In the rows, zero is written as 128.
Each row of numbers stands for one thing and depends on some of the facts below. Use the named rows to name the rest.

Known rows:
[144 121 130 116 123 116 108  89 121 108  91 115  80 140 122  81 147 154
 133 129 147 160 134 100 149 143 138  94 108 104 112 123 152 104 103 136
 123 135 137 147 105] -> k_804
[135 136 126 124 118 139 110  96 130 128 121 103  90 128 163  79 164 155
 165 138 165 136 151  97 157 135 141  97 104 123 127 151 138 113 114 129
 130 172 160 160 113] -> k_829
[120 164 137 117 177 116  75  95 127  84 146 145 123 115 190  73 114 111
 148 131 195  93 138 126 146 144 130 120  72 129 184 151 153 138 102 110
 184 131 161 119 104] -> k_63
[170 144 149 136 129 143 153 101 110 115 129 132 106 126 171 111 135 117
 136 137 143  89 144  58 121 128 134 100 143  97 137 157 139  97 124 133
 153 188 126 151  93] -> k_782
[109 151 117 162 114  84  82 105  92  93 132  73 116 111 121  91 161 184
 110 123 155 190 139 122 123 133  89 153 104 177 115  88 172 122 180 145
 145  60 101 148 114] -> k_390
[ 88 189 133 177 173 103 103  19 116 108 121  90  82  95 131 158 183 151
 108 178 157 168 191  92  94 136  53  88 137 150 133 131 193  89 101 154
 165 153 142 173 212] -> k_834
[113 166 135 164 150  86  92 119 114  90 166 112 139  77 160 125 130 133
 116 150 152 112 128 104  89 131  90 142  97 164 146 107 162 122 157 117
 169  86 111 104 124] -> k_108
[136 162 147 136 146 112  94  95  98  91 114 131 100 135 135  68 126 141
 117 131 153 150 142 119 143 133 115 124  92 150 135 110 170 115 119 127
 163 103 129 137 109] -> k_479
[141 136 146 108 170 116 111  94 152 104 125 143  99 110 171 107 123  94
 149 149 163  84 132  90 121 145 137  84 104  86 159 156 138 107  84 109
 162 166 158 122 112] -> k_802
[162 177 168 168 164 124 133 122  84  68 137 143 139 117 182 123  95 109
  93 124 161  91 143  82 119 123 118 128 122 120 171 159 152 101 169 151
 166 148 107 164  66] -> k_442
[111 180 157 139 190 113  88 118 134  90 152 144 136  87 181 115 101 113
 132 141 183  89 135 109 125 124 108 110  75 142 182 160 147 109 138 107
 173 152 160 135 110] -> k_384
[ 58 116 123 141 140  88  51  99 146 130 134 101  96  86 120  97 147 147
 133 157 132 109 121 125 102 130  80 110  75 175 107  99 178 128  54  82
 164  78 166  61 212] -> k_457
[115 159 131 118 158 112  63  95 126  87 132 128 114 130 172  61 138 141
 149 119 196 136 149 138 172 148 137 127  62 133 170 149 156 142 116 131
 171 115 160 140 102] -> k_814
[128 148 133 132 113 126 172 116 123 162 122 108 149 171 118 130 131 122
 113 138 128  71 131  67 100 113 122  91 133 113 103 147 117 126  93 126
 135 152 124 109 179] -> k_59
[110 159 155 111 118 104 115 108 140 124 165  94 113  93 113 109 146 133
 122 162 137 118 135 122 123 122 114  92  79 145 104 109 144 126 101  89
 129 136 135  92 139] -> k_286
[117 146 129 129 133 101 144 124 138 155 108 104 157 156 112 151 114 136
 105 131 154  93 117  82 111 121 117  87 110  96 126 175 106 117 119 130
 118 148 137 131 149] -> k_624
[106 126 127 166 135  88  83 112 109 107 134  96 120  98 147 127 139 156
 104 131 150 122 121  95 113 132  91 120 115 139 138 146 172 114 136 139
 146 104 128 123 137] -> k_711

Some facts about the things:
k_553 Θ:991 α:k_4
k_782 Θ:708 α:k_358
k_852 Θ:991
k_78 Θ:901 α:k_981
k_281 Θ:901 α:k_725
k_591 Θ:527 α:k_653
k_946 Θ:901 α:k_132
k_245 Θ:901 α:k_592
k_618 Θ:901 α:k_587
k_681 Θ:901 α:k_372
k_56 Θ:991 α:k_713
k_512 Θ:708 α:k_637
k_269 Θ:991 α:k_618
k_310 Θ:901 α:k_52
k_294 Θ:901 α:k_78
k_802 Θ:527 α:k_742
k_25 Θ:708 α:k_245
k_236 Θ:527 α:k_65
k_102 Θ:708 α:k_25
k_33 Θ:901 α:k_73
k_566 Θ:901 α:k_423
k_64 Θ:708 α:k_286
k_65 Θ:527 α:k_697
k_374 Θ:991 α:k_428
k_457 Θ:527 α:k_810
k_814 Θ:527 α:k_829
k_128 Θ:527 α:k_470
k_789 Θ:901 α:k_801
k_459 Θ:527 α:k_102
k_801 Θ:527 α:k_294
k_848 Θ:901 α:k_512
k_345 Θ:901 α:k_909
k_587 Θ:708 α:k_907
k_4 Θ:708 α:k_656
k_711 Θ:901
k_108 Θ:901 α:k_530
k_476 Θ:901
k_637 Θ:901 α:k_417
k_804 Θ:527 α:k_310
k_430 Θ:708 α:k_189
k_257 Θ:708 α:k_441
k_815 Θ:901 α:k_459
k_423 Θ:991 α:k_834
k_149 Θ:991
k_119 Θ:991
k_358 Θ:527 α:k_442
k_189 Θ:991 α:k_384
k_889 Θ:708 α:k_56
k_73 Θ:708 α:k_570
k_428 Θ:901 α:k_849
k_592 Θ:901 α:k_490
k_665 Θ:901 α:k_515
k_59 Θ:708 α:k_848
k_122 Θ:901
k_981 Θ:901 α:k_390
k_425 Θ:901 α:k_236
k_705 Θ:708 α:k_64
k_369 Θ:991 α:k_128
k_309 Θ:527
k_570 Θ:708
k_63 Θ:527 α:k_314
k_52 Θ:901 α:k_703
k_909 Θ:991 α:k_789
k_742 Θ:708 α:k_195
k_470 Θ:901 α:k_479
k_840 Θ:901
k_321 Θ:901 α:k_822
k_450 Θ:527
k_530 Θ:901 α:k_269
k_442 Θ:901 α:k_778
k_382 Θ:901 α:k_962
k_286 Θ:991 α:k_906
k_490 Θ:708 α:k_281
k_725 Θ:991 α:k_566
k_906 Θ:991 α:k_874
k_390 Θ:901 α:k_445
k_99 Θ:527 α:k_971
k_172 Θ:708 α:k_122
k_971 Θ:708 α:k_59
k_907 Θ:708
k_441 Θ:991 α:k_345
k_849 Θ:527 α:k_804
k_313 Θ:901 α:k_369
k_81 Θ:901 α:k_815
k_656 Θ:901 α:k_591
k_515 Θ:991 α:k_681
k_132 Θ:901
k_384 Θ:901 α:k_802
k_861 Θ:527 α:k_273
k_417 Θ:901
k_829 Θ:708 α:k_313
k_397 Θ:991 α:k_782
k_697 Θ:527 α:k_108
k_445 Θ:901 α:k_149
k_874 Θ:527 α:k_624
k_479 Θ:527 α:k_665
k_372 Θ:991 α:k_799
k_778 Θ:991 α:k_321
k_810 Θ:527 α:k_615
k_195 Θ:901 α:k_99
k_511 Θ:527
k_127 Θ:991 α:k_309
k_273 Θ:991
k_773 Θ:991 α:k_81
k_945 Θ:708 α:k_397
k_703 Θ:527
k_822 Θ:708 α:k_127
k_624 Θ:901 α:k_945
k_962 Θ:901 α:k_457
k_314 Θ:708 α:k_425
k_713 Θ:901 α:k_946
k_799 Θ:708
k_834 Θ:708 α:k_511
k_615 Θ:527 α:k_705
k_653 Θ:991 α:k_172

Rows to name:
No name comes twice in this set of rows, the named rows included.
[126 246 171 116 218 107 115  19 114  80  99 130  47 113 112 135 157 128
  92 184 121 196 180  99  92 138  65  99 118 125 106  88 169  37 124 120
 190 150 111 200 153]  k_511
[110 173 119 107 152 124  95  81 167 115 179 114 144 104 209 108 144 113
 190 159 212  76 148 110 129 140 143  96  86 109 185 184 117 149 111 115
 182 170 177 138 133]  k_430
[106 165 111 132 122 135  68  92 109 112 136 103 110 134 174  46 166 180
 169 118 207 174 166 135 193 140 131 129  69 166 155 151 157 144 136 144
 156 136 170 178 112]  k_257
[135 173 173 131 192 117 109 119 133  88 171 172 134  90 199 108  81  56
 125 159 152  28 127  97  97 119 120 121  87 135 178 133 147 126  83  85
 212 144 154  73 121]  k_861

The same things again, as new rows of numbers:
Known rows:
[135 121 123  91 144 130 126 136 112  98 116 106 128 123 120 126 134 136
 117 126 124 119 136 118 171 124 116] -> k_269
[ 99 122 122 127 126 122 139 118 109 212 128 160 121 126 138 129 118 145
 118 129 156 152 116 116 126 128 115] -> k_711
[100 127 122 114 128 134 125 141 154 120 119 121 124 125 121 126 118 124
 177 128 103 116 130 118 123 138 132] -> k_804
[172 187 152 146 125 120 128 119 110 110 119 120 131 131 120 125 121 106
 115 129 119 102 124 124 121 135 138] -> k_195
[111 122 122 151 127 147 125 131 137 112 118 156 124 121 120 126 123 124
 140 130 122 121 120 145 108 120 136] -> k_172
[116 125 123 104 127 121 124 125 158 101 139 110 128 128 120 125 120 117
 146 128 116 139 143 115 105 125 117] -> k_814
[134 129 125 129 125 120 125 119 110 150 130 145 125 120 130 128 122 113
 122 128 116 104 118 121 136 133 139] -> k_713
[135 131 122 127 125 123 124 119 111 147 129 145 124 120 132 128 124 114
 123 127 114 105 118 118 149 134 132] -> k_382
[130 126 121 141 124 129 130 120 115 132 116  98 128 128 121 129 139 132
 115 133 123 104 153 117 104 125 114] -> k_369
[112 124 120 129 126 133 130 138 108 106 117  92 131 125 119 124 122 141
 118 126 105 101 134 122 120 123 114] -> k_553
[137 123 121 141 130 136 127 124 134  99 117 143 127 120 121 125 137 117
 127 130 143 129 124 146 104 121 131] -> k_889
[101 126 133  94 125 122 126 124 113 102 179 105 132 122 121 127 147 115
 175 126 114 151 150 164 107 121 116] -> k_459
[119 129 125 163 127 120 130 196 114 113 117  89 143 154 137 127 119 109
 122 127 111 104 127 118 104 124 115] -> k_778
[101 128 122 124 126 137 150 123 108 144 115  98 126 156 121 134 119 192
 116 128 137 154 121 114 108 125 117] -> k_149
[153 125 137 141 127 120 126 182 113 101 117  93 140 143 158 126 123 109
 119 127 118 103 126 115 102 128 115] -> k_397
[163 121 130 113 127 141 124 139 114 101 118  93 127 121 143 124 153 123
 119 126 107 105 127 116 128 124 117] -> k_906
[143 125 125 140 124 120 127 118 123 186 129 157 124 121 130 130 130 109
 118 127 136 104 127 116 104 125 132] -> k_313

Name these rows:
No name comes twice in this set of rows, the named rows included.
[184 141 147 124 126 119 124 125 110 113 145 110 126 120 185 126 134 108
 124 126 132 105 116 116 123 121 114]  k_624
[132 125 122 167 131 127 125 160 112 105 116 125 133 129 132 126 120 108
 135 134 146 119 120 142 103 125 138]  k_822
[169 123 127 164 132 123 126 176 111  98 116 107 137 132 166 129 125 107
 134 135 164 125 118 132 102 126 121]  k_782
[126 128 139 125 131 118 125 189 110 100 141  92 138 157 148 134 118 107
 160 129 124 132 128 116 102 121 115]  k_358

The same things again, as new rows of numbers:
Named rows:
[132 127 114  91 124  96 133 159 155 146 154 136 202 174 161 110 174  99
 163 168 151 138 137  52 109 127  72  95 200  72 199] -> k_108
[133 127 115  91 124 100 135 155 157 148 154 136 201 169 162 116 173  97
 160 167 150 137 138  55 111 126  74  95 193  76 196] -> k_530
[ 88 148 162 110 122 139 131 127 179 162 110 136 170  86 109 181 121 137
  99 121 165 139  54 142 210 163 101 178 113 125 152] -> k_802
[135  77 109 126 159 152 117 129 161 134 203 134 132 127 138 176 118 112
 108  99 110 121 137  94 143 129 128 152  63 129 140] -> k_778
[145 168 136 171 172 128 169 127 128 139 144 103 157 173 115 124 117  85
 102 126 108 124 122 131 153 128 118 141 108 142 133] -> k_834
[ 44 121 136 137 115  87 116  45 185 128 126  91 133 153 164 156 162  76
  85 172 187 113 221 148 137 156 122 190 143 122  95] -> k_470
[129 125 145 132 130 128 126  98 173 159 146 125 169 140 149 158 160  86
 107 143 149 127 126 118 107 136 104 140 122 127 136] -> k_428
[106 136 126 131 107 115 142 129 149 155 156 126 167 153 121 157 121 127
  97  90 159 136 113 112 153 153 101 158 113 136 129] -> k_591
[128 131 145 129 132 132 129  98 164 160 150 117 166 136 149 147 163  87
 112 139 141 125 129 121 106 133 110 141 120 131 136] -> k_33
[ 99 139 115 160 163 106 132 113 157 125 115 109 143 177 124 138 124  77
  82 131 149 120 159 136 174 154 125 151 121 121 126] -> k_829
[112 157 165 129 191 158 121 129 196 145  60 134 164  85 100 172 126  91
  92 159 143 128  48 165 236 158 121 164 113 107 167] -> k_971
[146 148 172 166 127 123 160  94 162 161 160 125 184 154 144 174 136  86
 115 157 127 129 128 108  97 114  87 148 119 144 120] -> k_815
[128 166 166 177 104 107 185 126 130 156 176 126 187 170 118 175  88 128
 108 111 132 138 111  98 138 121  74 167 109 161 110] -> k_459
[143 130 118 104 142 156 160 111  93 133 215  62 123 111 133 102 127 106
 112 135  92 106 119 146 148 127 134 180 114 147 157] -> k_852
[121  99 130 122 169 157 101 112 188 166 168 152 149 130 163 168 178 106
 123  81 125 139 150  89  89 124 149 107  47 144 117] -> k_624
[133 163 144 103 139 150 155  87 116 162 177  74 143 121 148  89 181  94
 121 138 112 119 120 152 100 125 136 147 124 153 142] -> k_840
[127 122 141 129 139 134 118 100 177 160 151 130 164 137 152 159 164  90
 112 128 145 129 132 112 101 133 112 131 103 130 132] -> k_962

Which thing is each row?
No name comes twice in this set of rows, the named rows included.
[109 141 191 103 150 163 113  92 217 168  81 135 176  53 129 186 163  98
 108 182 155 131  52 158 179 146 108 167 122 111 165]  k_195
[167 130 168 189 132 129 188 116 133 133 209 114 166 157 128 191  65  97
 113 164  88 117 126  98 137 101  70 185 108 149 127]  k_725
[126 118 104 150 199 144 116 144 168 142 144 145 140 162 130 149 139  98
 101  70 121 135 142 103 147 137 153 106  49 134 125]  k_64
[146 140 117  95 145 160 170 105  78 133 225  47 111 107 132  84 132 106
 117 129  81 103 116 156 146 126 141 181 116 152 161]  k_273
[134 154 106 132 172 119 150 153 127 134 137 109 162 175 123  96 139  89
 117 126 124 125 125 110 161 138 118 117 140 110 170]  k_587
[113 141 180 108 147 156 116  95 207 167  96 133 174  69 134 179 161  96
 112 171 152 130  68 149 162 144 107 161 121 116 159]  k_848
[143 100 125 138 134 136 139 120 143 132 189 109 147 132 132 167 101  98
 103 140 118 114 126 112 152 133 101 174 110 125 149]  k_773
[ 76 123 139 134 120 105 118  65 181 141 134 104 146 146 156 155 160  81
  93 158 172 120 185 137 124 149 114 170 132 123 111]  k_313
[107 141 125 123 109 112 144 137 138 154 163 124 167 154 123 146 123 130
 106  90 156 136 111 108 151 152 100 154 120 134 138]  k_63
[108 137 102  99 102  89 148 179 130 145 163 137 194 178 130 121 131 138
 141 110 164 144 119  59 154 144  75 121 171  93 184]  k_236
[158 119 149 166 133 132 169 119 133 132 203 109 159 143 131 177  82  99
 110 151  97 116 126 106 144 114  86 180 109 141 136]  k_423
[199  70  71 143  88 132 106 110 145 145 181 104 146 155 114 163 105  56
  43 105 151  96  85 141 115 178  91 166 123 123 148]  k_909
[100 122 119 128 126 125 131 139 152 156 167 139 156 150 128 160 131 137
 104  61 153 142 121  97 144 148 121 141  75 144 121]  k_810
[122 106 133 125 158 150 106 108 183 164 163 145 155 133 160 164 174 102
 120  96 131 136 142  98  92 126 136 113  64 139 123]  k_442

Now the same things, written a new way:
Some things and their rows:
[125 105 182 107 143 106  94 146 187 127 148 127  89  75 181] -> k_428
[143 145 143 130 130  95 133 152 158 129 147 151  90  74 201] -> k_814
[146 162 151 111 132 109 139 165 165 118 131 134  97  70 191] -> k_829
[149 156 143 130 133  80 140 151 154 131 143 145  90  72 205] -> k_479
[132 128 131 111 124 111  93 145 183 123 119 168  99  74 164] -> k_962
[131 128 133 111 124 112  95 145 184 123 120 167  99  73 167] -> k_382
[135 134 151 121 131 139 110 183 164 104 132 147 112  72 200] -> k_430
[129 109 184 118 126 104  95 157 175 131 176 135  72  75 193] -> k_804
[151 102 143 120 150 141 128 124 163 104 111 147  74  94 184] -> k_656
[156 125 121 133 133 124 117 163 181 122 166 135 120  96 154] -> k_397
[148 156 143 129 132  81 139 151 154 131 144 145  90  73 205] -> k_128
[135 124 155 142 154 125 136 178 180 152 148 185  82  72 184] -> k_65
[135 128 159 155 155 132 133 179 180 148 135 160  96  72 157] -> k_269
[128 119 146 118 144 118 118 145 178 124 129 149 109  78 183] -> k_711
[137 132 151 127 134 141 101 191 159  97 128 147 119  71 209] -> k_742
[131 129 156 117 105 138 140 166 188 124 131 141 110  79 193] -> k_834
[148 158 147 143 135  91 136 153 155 127 132 123 102  72 177] -> k_515

Rows to name:
No name comes twice in this set of rows, the named rows included.
[129 115 145 130 150 122  96 165 167 109 119 151 124  74 205]  k_384
[130 111 177 121 127 107 101 157 173 130 172 139  76  77 194]  k_703
[133 125 146 156 134 130 101 174 156 112 133 139 119  75 186]  k_189
[145 158 151 111 132 112 138 165 167 118 133 134  99  71 190]  k_799
[144 148 128 101 103 128  97 168 185 114 133 166  92  73 158]  k_705
[128 113 149 138  97 120 139 152 184 137 144 156 104  83 206]  k_459
[148 136 121 134 110 118  95 159 179 122 143 155 101  81 143]  k_286
[105 144 128 138 139 141 121 130 176 124 171 151  90  57 203]  k_801
[149 134 120 134 115 119  98 160 180 122 147 151 105  84 145]  k_906
[154 118 128 135 145 127 131 164 176 123 174 125 127 101 163]  k_778
[156 106 141 134 133 143 134 132 151 107 136 158  57  96 197]  k_591

